Below are the code and all the weights of a small trained network. Each question names an input and a class and asks about switching units off, where a switched-off unit gives its printed mean instead of its output.

import numpy as np


def w(rows, s, z=0):
    codes = np.array(rows[::2]) - 128.0
    scale = np.full(codes.shape[1], s)
    scale[-1] = z or s
    return codes * scale


def f(y):
    return np.maximum(y, 0)


def log_softmax(a):
    a = a - a.max(-1, keepdims=True)
    return a - np.log(np.exp(a).sum(-1, keepdims=True))


def net(x, mask):
    res = np.array(x, float).reshape(1, 4) / 4 @ E
    y = f(res @ A[0][:, :-1].T + A[0][:, -1])
    res = res + np.where(mask, y, B[0][:, -1]) @ B[0][:, :-1]
    return log_softmax(res[-1] @ U[:, :-1].T + U[:, -1])


A, B = {}, {}
E = w([
[154,254,170],'x0',
[58,79,93],'x1',
[203,100,93],'x2',
[137,36,231],'x3',
],0.011)
A[0] = w([
[168,98,130,131],'N1',
[166,93,100,143],'N2',
[97,158,53,126],'N3',
[201,228,164,201],'N4',
[87,113,212,5],'N5',
[92,89,114,125],'N6',
[41,161,115,105],'N7',
[113,162,40,190],'N8',
[47,59,104,163],'N9',
[218,76,141,147],'N10',
[17,78,126,62],'N11',
[7,127,177,222],'N12',
[171,81,192,254],'N13',
],0.012,0.0046)
B[0] = w([
[106,107,154,166],'N1',
[87,157,155,172],'N2',
[182,91,65,182],'N3',
[140,179,177,255],'N4',
[165,129,84,184],'N5',
[130,200,132,183],'N6',
[215,89,186,174],'N7',
[216,91,27,202],'N8',
[135,162,170,240],'N9',
[105,80,159,206],'N10',
[134,155,176,217],'N11',
[247,148,147,240],'N12',
[213,78,142,248],'N13',
],0.012,0.011)
U = w([
[8,122,119,19],'0',
[16,112,116,1],'1',
[159,124,106,203],'2',
[162,222,213,130],'3',
[3,159,117,12],'4',
[147,74,165,111],'5',
[179,59,119,164],'6',
],0.015,0.0077)

Each question gives the input, the list of numbers given to net, and the class t.
The units are the neurons (one row each of A and B). Each row of codes is followed by its name. A weight is (code - 128) times the scale printed after its matrix; where a second scale follows, it is the last column's (A, B and U).
mask holds one flag per neuron, in row order. A switched-off neuron (its flag False) gives its mean, the last column of its row in B, instead of its output. The means were averaged over made-up inputs and are rounded, as every weight is.
A unit's drop is (log p(t) with every unit on - log p(t) with that unit switched off) / (log p(t) with every unit on - log p(t) with every unit switched off).
The circuit of an input: a set's keep is (log p(t) with only the set's units on - log p(t) with every unit switched off) / (log p(t) with every unit on - log p(t) with every unit switched off). Starting from the 12 units with the biggest drops (on a tie, the unit counted first), units are removed one at a time, each time the one whose removal leaves the highest keep (on an exact tie, the one counted first), for as long as the keep stays at least 0.8.
circuit, biggest first: the units of the circuit, biggest drop first
unit that matters most: the unit with the biggest drop
k most important neurons: the k neurons with the biggest drops, biggest first
input [-3,-8,-4,2], class 6: circuit, biggest first : N9, N11
input [-1,1,1,-6], class 6: circuit, biggest first : N8
input [6,-2,5,8], class 5: circuit, biggest first : N13, N10
input [-8,7,2,-4], class 2: circuit, biggest first : N6, N13
input [-2,8,6,0], class 2: circuit, biggest first : N13, N6, N7
input [0,5,8,4], class 5: circuit, biggest first : N8, N12, N10
input [0,0,-4,-2], class 6: circuit, biggest first : N4, N9
input [-8,-2,-1,3], class 3: circuit, biggest first : N9, N8
input [1,6,8,1], class 5: circuit, biggest first : N12, N3, N5
input [-3,-5,8,4], class 5: 3 most important neurons : N8, N10, N2
input [6,8,8,-6], class 2: 2 most important neurons : N13, N10
input [3,1,1,7], class 5: 2 most important neurons : N8, N3
input [3,-2,5,-4], class 2: 2 most important neurons : N8, N9
input [-2,5,4,4], class 5: 2 most important neurons : N4, N10
input [-2,-1,-8,-4], class 6: 4 most important neurons : N4, N8, N3, N7
input [3,-2,8,3], class 5: 2 most important neurons : N10, N9
input [-3,-8,-8,-6], class 6: 3 most important neurons : N8, N9, N3
input [-6,8,-3,-2], class 3: 2 most important neurons : N9, N11
input [6,6,5,5], class 6: unit that matters most : N9
input [7,8,8,-5], class 2: most important neuron : N13
